Below is a small trained network, with its code and all its weights. Each question gives an input and a class and asks what happens when units are switched off, that is, made to give their printed mean instead of their output.

import numpy as np


def w(rows, s, z=0):
    codes = np.array(rows[::2]) - 128.0
    scale = np.full(codes.shape[1], s)
    scale[-1] = z or s
    return codes * scale


def f(y):
    return y / 2 * (1 + np.tanh(0.7978845608 * (y + 0.044715 * y**3)))


def log_softmax(a):
    a = a - a.max(-1, keepdims=True)
    return a - np.log(np.exp(a).sum(-1, keepdims=True))


def net(x, mask):
    res = np.array(x, float).reshape(1, 5) / 4 @ E
    y = f(res @ A[0][:, :-1].T + A[0][:, -1])
    res = res + np.where(mask, y, B[0][:, -1]) @ B[0][:, :-1]
    return log_softmax(res[-1] @ U[:, :-1].T + U[:, -1])


A, B = {}, {}
E = w([
[171,118,186,70,101],'x0',
[92,131,172,208,105],'x1',
[135,121,132,141,144],'x2',
[152,139,110,99,70],'x3',
[161,253,152,137,169],'x4',
],0.012)
A[0] = w([
[81,152,7,180,104,135],'N1',
[148,123,183,209,106,177],'N2',
[91,78,211,94,143,114],'N3',
[80,45,35,187,106,142],'N4',
[145,102,113,83,225,189],'N5',
[208,33,231,102,102,117],'N6',
[109,129,157,221,60,113],'N7',
[142,156,78,101,117,87],'N8',
[117,146,103,64,166,115],'N9',
[60,93,187,150,169,203],'N10',
[183,154,123,153,153,162],'N11',
[219,118,103,98,160,94],'N12',
[146,196,188,110,174,101],'N13',
[184,46,113,108,133,111],'N14',
[127,113,231,192,82,150],'N15',
[137,161,141,129,183,58],'N16',
[216,100,79,60,197,102],'N17',
[112,4,156,98,110,107],'N18',
[132,143,207,76,82,132],'N19',
[135,205,143,107,115,128],'N20',
[136,124,237,145,65,114],'N21',
[208,63,162,187,235,255],'N22',
],0.011,0.005)
B[0] = w([
[181,237,206,84,247,207],'N1',
[77,88,97,68,106,194],'N2',
[204,153,166,156,188,167],'N3',
[209,124,135,125,139,254],'N4',
[98,126,79,100,107,197],'N5',
[165,221,178,132,138,222],'N6',
[55,96,147,93,145,194],'N7',
[92,65,160,143,173,149],'N8',
[118,43,155,105,97,166],'N9',
[148,194,80,124,63,196],'N10',
[98,102,76,156,2,169],'N11',
[71,75,164,139,175,173],'N12',
[144,114,107,234,69,205],'N13',
[78,130,123,158,92,198],'N14',
[61,81,120,75,125,205],'N15',
[151,68,194,140,90,155],'N16',
[84,34,128,122,166,217],'N17',
[170,82,95,200,69,251],'N18',
[178,203,175,79,171,187],'N19',
[116,96,79,192,78,188],'N20',
[96,107,157,108,177,187],'N21',
[175,158,128,40,85,211],'N22',
],0.006,0.0094)
U = w([
[154,98,103,214,87,65],'0',
[10,76,114,47,142,82],'1',
[130,135,92,84,109,254],'2',
[169,151,170,125,205,69],'3',
],0.014,0.0039)

Each question gives the input, the list of numbers given to net, and the class t.
The units are the neurons (one row each of A and B). Each row of codes is followed by its name. A weight is (code - 128) times the scale printed after its matrix; where a second scale follows, it is the last column's (A, B and U).
mask holds one flag per neuron, in row order. A switched-off neuron (its flag False) gives its mean, the last column of its row in B, instead of its output. The means were averaged over made-up inputs and are rounded, as every weight is.
A unit's drop is (log p(t) with every unit on - log p(t) with that unit switched off) / (log p(t) with every unit on - log p(t) with every unit switched off).
The circuit of an input: a set's keep is (log p(t) with only the set's units on - log p(t) with every unit switched off) / (log p(t) with every unit on - log p(t) with every unit switched off). Starting from the 12 units with the biggest drops (on a tie, the unit counted first), units are removed one at a time, each time the one whose removal leaves the highest keep (on an exact tie, the one counted first), for as long as the keep stays at least 0.8.
circuit, biggest first: the units of the circuit, biggest drop first
most important unit: the unit with the biggest drop
top k neurons: the k neurons with the biggest drops, biggest first
drop when u is switched off: that unit's drop, to one decimal
input [3,8,4,7,-7], class 1: circuit, biggest first -> [N15]
input [8,-7,-4,-2,-7], class 3: top 2 neurons -> [N6, N3]
input [-6,8,2,-8,-6], class 1: top 3 neurons -> [N7, N15, N2]
input [-7,6,-5,-4,1], class 3: top 2 neurons -> [N1, N4]
input [5,1,0,4,-3], class 3: top 2 neurons -> [N6, N19]
input [1,-4,6,-6,2], class 2: top 3 neurons -> [N22, N15, N7]
input [8,-1,3,5,8], class 0: top 3 neurons -> [N13, N20, N11]
input [-8,8,-5,6,7], class 1: circuit, biggest first -> [N7, N2]
input [7,-4,-7,4,8], class 0: circuit, biggest first -> [N13, N20]
input [7,0,3,0,-7], class 0: top 2 neurons -> [N18, N1]
input [-6,2,7,-5,3], class 2: circuit, biggest first -> [N22, N10, N2]
input [2,-2,-5,5,7], class 0: circuit, biggest first -> [N13, N20]
input [-8,2,7,-5,-5], class 3: top 2 neurons -> [N1, N4]
input [-3,-6,5,-4,-8], class 0: most important unit -> N18
input [7,8,-5,-6,1], class 1: top 2 neurons -> [N15, N2]
input [0,8,0,5,-7], class 1: top 2 neurons -> [N7, N15]
input [-6,-3,0,4,4], class 3: top 2 neurons -> [N1, N18]
input [-2,-3,6,-2,6], class 0: drop when N13 is switched off -> 0.2
input [-4,3,6,4,-3], class 2: drop when N12 is switched off -> 0.1
input [-7,-6,2,5,1], class 3: circuit, biggest first -> [N1]
input [0,4,2,-8,2], class 1: drop when N2 is switched off -> 0.2
